Here is a tiny trained network, its code and every weight. The questions are about switching its units off for an input and a class, where a switched-off unit gives its printed mean instead of its output.

import numpy as np


def w(rows, s, z=0):
    codes = np.array(rows[::2]) - 128.0
    scale = np.full(codes.shape[1], s)
    scale[-1] = z or s
    return codes * scale


def norm(h):
    return h / np.sqrt((h * h).mean(-1, keepdims=True) + 1e-5)


def f(y):
    return np.maximum(y, 0)


def log_softmax(a):
    a = a - a.max(-1, keepdims=True)
    return a - np.log(np.exp(a).sum(-1, keepdims=True))


def net(x, mask):
    res = np.array(x, float).reshape(1, 4) / 4 @ E
    u = 0
    for l in range(4):
        y = f(norm(res) @ A[l][:, :-1].T + A[l][:, -1])
        res = res + np.where(mask[u : u + 14], y, B[l][:, -1]) @ B[l][:, :-1]
        u += 14
    return log_softmax(norm(res)[-1] @ U[:, :-1].T + U[:, -1])


A, B = {}, {}
E = w([
[128,127,128],'x0',
[254,85,138],'x1',
[229,237,43],'x2',
[124,54,40],'x3',
],0.0031)
A[0] = w([
[131,146,135,3],'0.n1',
[116,75,42,133],'0.n2',
[115,69,34,131],'0.n3',
[199,91,151,88],'0.n4',
[249,74,172,161],'0.n5',
[132,159,183,153],'0.n6',
[146,84,154,86],'0.n7',
[162,83,115,134],'0.n8',
[158,199,66,131],'0.n9',
[124,171,169,90],'0.n10',
[158,192,72,137],'0.n11',
[152,178,80,139],'0.n12',
[112,180,116,89],'0.n13',
[156,177,140,75],'0.n14',
],0.012,0.011)
B[0] = w([
[251,72,56,128],'0.n1',
[110,74,100,188],'0.n2',
[148,58,94,192],'0.n3',
[71,104,49,159],'0.n4',
[185,186,134,255],'0.n5',
[88,159,119,196],'0.n6',
[173,167,162,142],'0.n7',
[148,175,128,167],'0.n8',
[104,91,76,217],'0.n9',
[103,82,103,144],'0.n10',
[97,104,69,214],'0.n11',
[96,118,88,201],'0.n12',
[103,123,55,144],'0.n13',
[105,150,111,141],'0.n14',
],0.014,0.0071)
A[1] = w([
[63,127,172,2],'1.n1',
[183,147,120,121],'1.n2',
[39,121,95,111],'1.n3',
[139,110,67,118],'1.n4',
[80,191,191,157],'1.n5',
[209,92,149,79],'1.n6',
[152,204,223,53],'1.n7',
[103,118,232,123],'1.n8',
[238,88,109,73],'1.n9',
[107,99,141,41],'1.n10',
[154,98,114,117],'1.n11',
[47,114,109,117],'1.n12',
[91,68,113,72],'1.n13',
[198,254,76,158],'1.n14',
],0.0094,0.0079)
B[1] = w([
[67,245,255,131],'1.n1',
[96,108,137,159],'1.n2',
[129,106,182,215],'1.n3',
[86,162,116,202],'1.n4',
[201,172,129,182],'1.n5',
[185,67,135,137],'1.n6',
[241,225,32,150],'1.n7',
[127,131,70,148],'1.n8',
[155,58,71,152],'1.n9',
[52,79,178,128],'1.n10',
[105,156,94,149],'1.n11',
[105,97,189,205],'1.n12',
[37,111,21,156],'1.n13',
[42,49,131,255],'1.n14',
],0.0075,0.0062)
A[2] = w([
[187,85,160,119],'2.n1',
[154,215,188,178],'2.n2',
[107,172,211,63],'2.n3',
[78,80,153,115],'2.n4',
[177,54,154,135],'2.n5',
[106,144,97,10],'2.n6',
[151,126,223,120],'2.n7',
[71,105,136,83],'2.n8',
[112,147,254,97],'2.n9',
[114,182,183,59],'2.n10',
[170,59,151,142],'2.n11',
[141,187,188,180],'2.n12',
[90,133,177,42],'2.n13',
[151,30,66,186],'2.n14',
],0.015,0.011)
B[2] = w([
[150,243,124,133],'2.n1',
[161,62,10,172],'2.n2',
[199,243,209,142],'2.n3',
[102,96,177,159],'2.n4',
[103,228,154,146],'2.n5',
[60,80,64,128],'2.n6',
[156,212,46,140],'2.n7',
[182,72,82,146],'2.n8',
[183,227,150,150],'2.n9',
[110,232,245,137],'2.n10',
[112,224,174,148],'2.n11',
[185,108,29,164],'2.n12',
[202,165,92,133],'2.n13',
[144,138,221,252],'2.n14',
],0.011,0.014)
A[3] = w([
[38,122,212,66],'3.n1',
[70,241,82,72],'3.n2',
[15,82,108,88],'3.n3',
[41,77,21,94],'3.n4',
[73,42,229,155],'3.n5',
[180,239,68,141],'3.n6',
[216,35,32,148],'3.n7',
[43,59,166,45],'3.n8',
[36,211,95,91],'3.n9',
[117,113,255,117],'3.n10',
[75,176,199,7],'3.n11',
[106,80,89,74],'3.n12',
[96,158,150,77],'3.n13',
[36,181,82,48],'3.n14',
],0.0078,0.011)
B[3] = w([
[105,98,231,151],'3.n1',
[83,211,143,143],'3.n2',
[173,136,85,192],'3.n3',
[155,172,214,239],'3.n4',
[90,146,19,234],'3.n5',
[53,126,92,231],'3.n6',
[194,73,230,255],'3.n7',
[255,160,26,145],'3.n8',
[76,177,119,154],'3.n9',
[126,152,218,182],'3.n10',
[25,6,4,128],'3.n11',
[169,148,105,136],'3.n12',
[107,148,84,128],'3.n13',
[83,212,103,139],'3.n14',
],0.009,0.0057)
U = w([
[196,217,59,182],'0',
[48,144,38,150],'1',
[43,59,242,3],'2',
[77,2,69,2],'3',
[212,127,33,188],'4',
[52,211,57,47],'5',
[170,197,212,131],'6',
[206,57,188,128],'7',
],0.016,0.0039)

Each question gives the input, the list of numbers given to net, and the class t.
The units are the neurons (one row each of A and B). Each row of codes is followed by its name. A weight is (code - 128) times the scale printed after its matrix; where a second scale follows, it is the last column's (A, B and U).
mask holds one flag per neuron, layer by layer. A switched-off neuron (its flag False) gives its mean, the last column of its row in B, instead of its output. The means were averaged over made-up inputs and are rounded, as every weight is.
A unit's drop is (log p(t) with every unit on - log p(t) with that unit switched off) / (log p(t) with every unit on - log p(t) with every unit switched off).
most important unit: the unit with the biggest drop
k most important neurons: the k neurons with the biggest drops, biggest first
top k neurons in layer l: the k neurons of layer l with the biggest drops, biggest first
drop of u: that unit's drop, to one decimal
input [-4,7,0,-6], class 4: top neuron in layer 0	(0.n3)
input [-7,7,5,0], class 5: 4 most important neurons	(0.n3, 2.n2, 2.n8, 2.n12)
input [-7,-8,-5,8], class 2: 2 most important neurons	(2.n14, 2.n2)
input [3,0,1,8], class 3: 4 most important neurons	(0.n2, 3.n5, 0.n5, 2.n14)
input [2,3,0,-8], class 4: 3 most important neurons	(0.n11, 0.n9, 0.n3)
input [-4,-1,-4,-1], class 0: 4 most important neurons	(0.n3, 0.n9, 0.n11, 0.n2)
input [-5,0,7,1], class 3: 3 most important neurons	(0.n9, 0.n12, 0.n11)
input [3,-7,0,4], class 2: top 2 neurons in layer 2	(2.n14, 2.n2)
input [7,6,8,8], class 7: 2 most important neurons	(3.n7, 2.n14)
input [-7,7,3,-2], class 5: 3 most important neurons	(2.n2, 1.n14, 0.n3)
input [4,-8,-4,-2], class 0: top 2 neurons in layer 0	(0.n5, 0.n9)
input [-8,-8,-2,0], class 0: 2 most important neurons	(0.n9, 0.n11)
input [-8,-5,-1,0], class 0: 4 most important neurons	(0.n9, 0.n3, 0.n11, 0.n5)
input [3,-5,1,-7], class 1: most important neuron	(0.n10)
input [-7,-7,-4,2], class 2: 2 most important neurons	(0.n5, 2.n2)
input [1,-5,-1,6], class 2: top 2 neurons in layer 2	(2.n14, 2.n2)
input [-3,0,3,-1], class 1: drop of 0.n3	0.2
input [1,-6,-8,8], class 2: drop of 2.n14	0.2
input [2,5,5,-1], class 5: drop of 0.n9	0.0
input [3,0,0,1], class 2: most important unit	2.n14
input [1,2,1,-8], class 5: top 2 neurons in layer 1	(1.n14, 1.n5)
